Every row comes from one small tree of marks. The marks that hang from a mark follow it in brackets, in the order of their numbers. Every link used is in the known rows. Which tree was each row made from?
Known rows:
q_665[q_413[q_836] q_863]: [ -92 -162 -255 -149  -66 -130   -7  220  160   82    3  229   45  -17
 -118  280  -19   16    1   45   15   89   33   26  104  263  194  -66
   37  348  246  101 -216  176   10   -9  188  494  129   71 -157 -137
 -108]
q_665[q_408 q_413[q_271 q_968 q_982]]: [-277 -118  -38 -130 -239 -108  -78 -263   -8 -103 -200  184  -62 -333
  362  352 -130 -356  -57 -229  -69  166  -25  -82    1  190  382   96
  277  105  127  625  180 -101  -34   -5 -174  267  368 -250 -164   59
 -161]
q_271[q_665[q_413[q_968] q_863] q_836 q_982]: [-133 -494 -228  170  -64   11  -44   42   98   74  -57  -80 -161   58
  267  -51   74  -16   35  -10  -42 -268 -227 -232  -64  250  647 -117
  261  -64 -128  233  248   91 -147  172  209  467  236   24 -171  -60
 -335]
q_863[q_435[q_836[q_526[q_408[q_968 q_982]]]]]: [ -86  203  131   70   44  187  103  258  -75   61  199   32  -65 -329
  285 -294  -16   96   10  184  444   83  108  -44 -114  -86   28  436
  -17  227 -335 -159  -93  128  153  265  -86   78  209   76   15  138
   67]
q_968[q_435[q_836[q_408]] q_526 q_665[q_413] q_863]: [-179  120 -225 -137 -110 -237  241  167  151  -89  159  -80 -231  416
 -462   61 -304 -204  290 -294  178  -69   56 -306   60   33  183  -98
  -52   62 -473 -372 -143   88  241 -227 -218   38  303  171 -110  308
 -298]
q_408[q_982[q_413[q_271 q_968[q_435 q_665 q_863]]]]: [-198  -26 -202  -52   14    5   50  123  -21  -66 -378  202  -97  138
   21 -105 -178 -300 -163 -368  212 -135   95 -193 -158   41  397   93
 -107   98 -385   62   67 -126 -163    9  -90  171  234  331  -12  322
 -250]
q_982[q_413[q_665[q_408]] q_836[q_526]]: [-119  351 -181  119 -344  202  113   32  -31   70  -20 -495  215 -349
 -154  -78   40 -261  -26 -407   -7   61  114  177  189  -31  -30  230
  -75  396   42  369 -147  -37   50  276   22  273  159 -123  229  -85
  166]
q_271[q_982[q_413[q_665 q_836[q_408]]]]: [-327   94 -384  153    0   13  122  -34  -22  -59 -119  -51  -75   58
  144 -134 -188 -193 -147 -312 -138 -334  -39  -75 -211   12  221 -152
   79  129  -77  212  138   97 -338  283  120  412  331  -74  226 -285
    5]
q_836[q_526[q_408[q_982] q_968[q_435[q_863]]]]: [ 220    6  -62 -200  -13  -37   26  240  -61 -316  143  139   22  -89
  113  -96  275  157  308    4  255   52   99    3 -138   96 -205  157
  162  434 -116   58  104  -91   81   32 -355   17  405  164 -114  140
  122]
q_665[q_863 q_968[q_435 q_526 q_836]]: [  40 -147  -43 -120  271 -239   15  224  279 -183   46  147  129  224
 -304   35 -248  -51  327   44  240 -138  170 -140   33  326  162    9
 -231  -29 -301  -41  -35  207  233 -385 -180   30  220  194 -116   38
  115]
q_526[q_408[q_968[q_982]]]: [-183 -103 -380 -124   -4  -23  -49 -177 -128 -115  186  173 -108 -120
  319  -84  -43  244  176  -46  169  -51  152  -61 -326 -117  125  245
  136   96 -298  268  -67   18   68  -80   14   76  277   -5  228 -248
  391]
q_982[q_836[q_408 q_526[q_968[q_435 q_665[q_413]]]]]: [ -45  130 -144 -152 -163 -115  118   91  -27   91  288 -289    1 -122
  -31  -39  112   39  103 -339  -50   17  -40    0  220 -116 -141   83
   82  363 -134   99 -268  -44  179  184  -69   64  208  136   42  -19
  170]
q_435[q_836[q_526] q_863]: [ -86  171  -51   57  -45  192  241  367   71  -44  211  152 -111 -207
   13 -146  246  197  421  392  130  343   19    6   -3  149  -42  236
 -126  364  -96 -275 -182  293  247  207   66  326  265  149  -13   93
  140]
q_863[q_435[q_836[q_408[q_968[q_526] q_982]]]]: [-183  263  161   85  165   38  171  134   -8   68  115  134  -78 -168
  204 -195 -170   44  -91  146  270  -75  107 -164  -94  -11   90  253
  -22    6 -515 -221  -87  161   94  154  -32  -32  266   56  -61  -45
    1]
q_982[q_413 q_836[q_408[q_968] q_526]]: [-257  290 -103   28 -172  238  161  117  -50  180    8 -250  162 -292
 -115 -203  -16  -46 -179 -240 -202   71  -50   50  123 -316    1   85
  123  432 -113  266 -288  -14   19  210  128  138   37   54  205 -231
  347]
q_836[q_526[q_408[q_968]]]: [ -16   37 -225  -71  -97   77   57  116  -94 -154  262  200    3 -333
  198 -143  121   60  296    6  162   63   84   34   -6 -312  -62  284
  230  399  -59  140   12   14   98  -18  -93  193  299   62  -24  -71
  338]
q_665[q_413[q_836 q_982] q_863 q_968[q_526]]: [  67 -167  -42   70  132 -131   12  414  141  -19  -95  287  206  -30
 -219  394 -195  -71   24  -18  -56   90   89 -365 -137  451  422 -127
   95  284  229  313  113  -27  -47 -187  -56  215  180 -191 -179   15
 -208]
q_836[q_526[q_408[q_982]]]: [ 126   95 -241   -3 -101  152  168  165 -110 -215  175  254  -39 -200
  234 -131  189   40  194   74  259  106   89  -15 -140 -208 -154  320
  135  506   33   26  103 -122   67   24 -123  107  356  110   13   20
  216]
q_408[q_982[q_413[q_271] q_836]]: [-188  137 -125  151  -72  350  107  140   16   70 -203  -75   66 -171
   82   41   26 -159 -352 -234  103   93  129   40 -194   98  234  145
 -181  383 -149  262  -63  -43 -122  188  220   61  234  265  148   97
  106]
q_435[q_836[q_526[q_968[q_665[q_413] q_982]]] q_863]: [  15  167  -45  -50  -50   70  192  350  -91   -2  183   46 -210  -13
   56  -66  165  213  379  124    4  295  -21  -50    7  358   15  167
  -42  212  -90 -174 -301  175  353  273  -42  155  210   69    1  164
  -55]
q_982[q_413[q_836 q_968[q_863]]]: [-261 -134 -249 -212   13  -71 -163  264  -12   77 -203  344   57   15
 -143  -69  -86  -86 -145 -208  -69   42   34  -40   32  -28  503  -21
  114  332 -222  220 -168  124 -104  193  -13  490   34   25   -1  -94
   -5]
q_435[q_836[q_526[q_968]]]: [ -11   91   26 -134  -94  197  136  393    5  -27  242  225  101 -372
  184 -129  169   67  216  100  189  150   27  -28  311   38   87  142
   49  393 -166  -24 -155  214  187  432   62  151  214  228  -95  -32
  173]
q_526[q_408[q_968[q_435[q_836]] q_982]]: [-137 -118 -217  -99   63  109   56   15   26  -92   56   60   11 -108
  222 -292  -22  213   24   48  421  -94   37  -31 -243 -176  201  150
   78   93 -323  186   46   -5    1  159 -131   53  180   52  240    5
  216]
q_968[q_526[q_408] q_665 q_836 q_863]: [-123   19 -538 -127  203 -317  165  -15   12  -55  125   32 -158  556
 -279  -25  -32   37  329 -216  110  -68  284  -26 -280   20   36  214
 -120  -12 -386 -228 -207  128  406 -458 -427   56  442  125   27  210
   90]
q_665[q_408 q_413 q_863 q_968[q_435 q_836 q_982]]: [-114 -176  -70 -372   26 -254   14 -142  138 -161 -100 -109  -35  277
   18  117 -493 -109  112   -1   57   27  -61  -60  100  492  241   59
  -76 -141   79  385 -189   31  456 -231 -110  -42   89 -285  204   -2
   -6]
q_968[q_435 q_665 q_836 q_863 q_982]: [-244  -25 -509 -165  230 -400  180  -55   45 -136  -45  -96 -521  682
 -156 -243 -375  101  266 -287  202 -304  221 -210 -346   54  160  219
 -428 -349 -685 -358 -225  150  232 -285  -80    7  254  314  426  256
  -96]
q_408[q_968[q_526 q_665] q_982[q_836]]: [ -18  119 -284  237  305  130  194  153   36   15  -93    2 -182  -55
  -71 -193  -22   57 -157 -256   82 -204  182  -52 -212 -156  377  259
  -72 -208 -367  189   95 -172   44  126   26 -107   83   83  166  141
 -136]
q_435[q_836[q_526[q_968]] q_863]: [ -17  114   41  -90    0  124  157  419   30  -53  195  171   18 -234
   59 -100  318  245  399  307   82  302   37    3   96  304  -22  155
  -37  358 -135 -150 -205  278  264  302  -24  248  288  172 -120   92
  118]
q_836[q_408[q_982[q_413]]]: [-155  164 -239  -48  -54    1  270  -64  -90  -87 -144  246   20    7
  245 -124 -123  -34 -208  -13  -11 -146    9 -142  -76  -68    0   34
   81  244 -139   45  -73 -110  -98   55   56  108  352   96  118 -273
  172]
q_863[q_435[q_836[q_526[q_968]]]]: [ -28  191  219  -46  -45   55   11  329  -44   11  309   75  -40 -395
  245 -104   34   34  122  121  369   96  171  -25  133  150   -9  363
  -64  302 -368 -219 -190  255  202  304  -37  139  311  213 -185   83
   70]
q_968[q_836[q_408 q_526] q_982[q_413]]: [-139  363 -158  -13   29   12  287  -33 -200  -24  -67   75 -206  310
   95 -266 -268   -5  -11 -106 -249  -31  -73   -8 -130 -162 -186   83
   23  116 -175  -85 -319  108  143  -37  -29  -89  156   -4  340 -351
  313]
q_271[q_665[q_413[q_836] q_968]]: [-146 -389 -207  -63  -61 -217 -160  210  -68    6  174   41  -33 -161
  293  188 -185 -195  139 -140 -114  -41  -31  -39  290  121  666   -2
  148  218    6  175 -131  155   65   46  227  340  424 -371  -37   34
  -13]
q_271[q_408 q_836 q_982]: [-164 -157 -418  205   52   59   61 -140   71  -62  313   74 -275 -197
  598 -202  160  103  147   13   94 -271 -258  -80 -316  -27  152  -89
  387  326  -26  248  290  195 -101  311  115  407  423   88   24 -261
  428]
q_982[q_413[q_665 q_836[q_408] q_968[q_435[q_863]]]]: [-245   49 -218  -56   17 -363  -87   13  -46  130 -178    0   93  187
 -177 -219 -142  -90   68 -396  -86 -226  -89  -20    3  -39  167 -173
   64   94 -284   92 -139  140 -267  174 -257  542  103 -189  101 -250
   -1]
q_863[q_435[q_836[q_408 q_526]]]: [-180  299  126   11  -66    9  179  162  -41   87  309   65  -83 -274
  251 -186  -56   10  112  175  286   74   62 -107   72  -77 -159  345
  -52  311 -346 -369 -228  229  179  190    1  144  321  145  -74  -57
  155]

Write each row's tree:
[ -26   84  -68 -174 -110  206  105  244 -102  -15  282  160   60 -206
  242 -148  175  184  259   46  208  201   14  -81   40   19  -18  178
  104  422 -188   14 -184  126  234  349  -33  -19  192  130   74 -114
  281]
q_435[q_836[q_526[q_408 q_968[q_982]]]]
[-139  116   88 -195   12 -102  144  200  102  125   66  132  197 -184
   54  -48   67   87  129  183  270  -23  145 -218  126  274 -186  200
  -91  258 -240 -299 -249  164  142   57   17  182  253  390 -253  -98
  -31]
q_665[q_863[q_435[q_836[q_408 q_526[q_968]]]]]
[ 137   -8 -147 -255 -145  -25  -31  168 -137 -206  312  226  128 -298
  242   12  278   84  318  -75  157   92  129   37   90  -18 -169  203
  260  548  -41  167  -39   -7  152   67 -219  113  422  151 -182  -80
  331]
q_836[q_526[q_408 q_968]]
[ -17  -31 -162  182 -275   95   50   90   -4  -55   98 -123 -107 -382
  100  257  -24   72  -87  -29   54  154  156 -101 -172  198  246  139
    5  274   54  358  -22  -24  -80   96  114  345  299  -13  111   45
   -2]
q_665[q_413[q_982[q_836]]]
[-324  112 -168  -69   10  -34  280   45   69   76  162  142  -36  -17
  130 -127  140  299  295  380   18  193  -39  -98  -72  185  -64   85
 -102  210 -224 -261 -314  301  207  135   83  308  344   83   85 -166
  272]
q_435[q_836[q_408] q_863]
[-201 -164 -465 -173  -37 -233  -69 -206   -4 -105  239  -53 -145  -31
  150 -156  -56  129  267 -224  339 -218  127   53 -183 -216   93  214
   62   26 -345  108  -88   20   97 -107 -210  206  314   95  176  -56
  319]
q_526[q_408[q_968[q_435 q_665]]]
[ 127  125 -221 -124  -22 -100   96  185 -173 -202  174  250 -215 -100
  219  -49   69    7  291 -256   40  -89  151 -110   62   34  -42  264
   57  191 -197  -31  -58  -70  158  107  -23  -12  325  243  -44  -27
   41]
q_836[q_526[q_968[q_665 q_982]]]
[-128 -112 -281 -419  194 -568   82 -113  113    7   -7  -36   30  355
   -2 -124  -52  132  188 -262   97 -415   79  -10  147  219 -111  -54
 -112 -184 -372 -137 -328  140  190  -71 -295  101  318  360  -15 -122
   84]
q_526[q_968[q_435 q_665[q_863] q_836[q_408]]]
[-116  -43 -155  -96  -67  -17 -118   41  -78   -9 -120  175  -49  -29
   32 -166 -145  -79  -83 -110    1   -8   25  153   90    9  317   86
   33   68 -246  217 -255  165   50  141 -155  397   79   61   59 -163
  176]
q_982[q_413[q_968[q_836]]]
[-152  199 -208    7 -113   82  222   72    9   98  269  -79   37 -274
   45 -103  184   90  100  -53  -52  121   17  -36   81 -275 -181  228
    6  473 -116   39 -187   22  109  133  162  136  228  153  123 -182
  364]
q_982[q_836[q_408 q_526]]
[-232  -92 -481 -300  -82 -416   80 -305  312 -199  -44 -103 -221  159
 -114   11 -133 -156  272 -220  347 -309  155   20   43  133  -18  208
 -224 -123 -179 -128  -55  -56  202 -193 -118  205  307  270   73  -30
  -87]
q_968[q_435 q_665[q_408 q_863]]
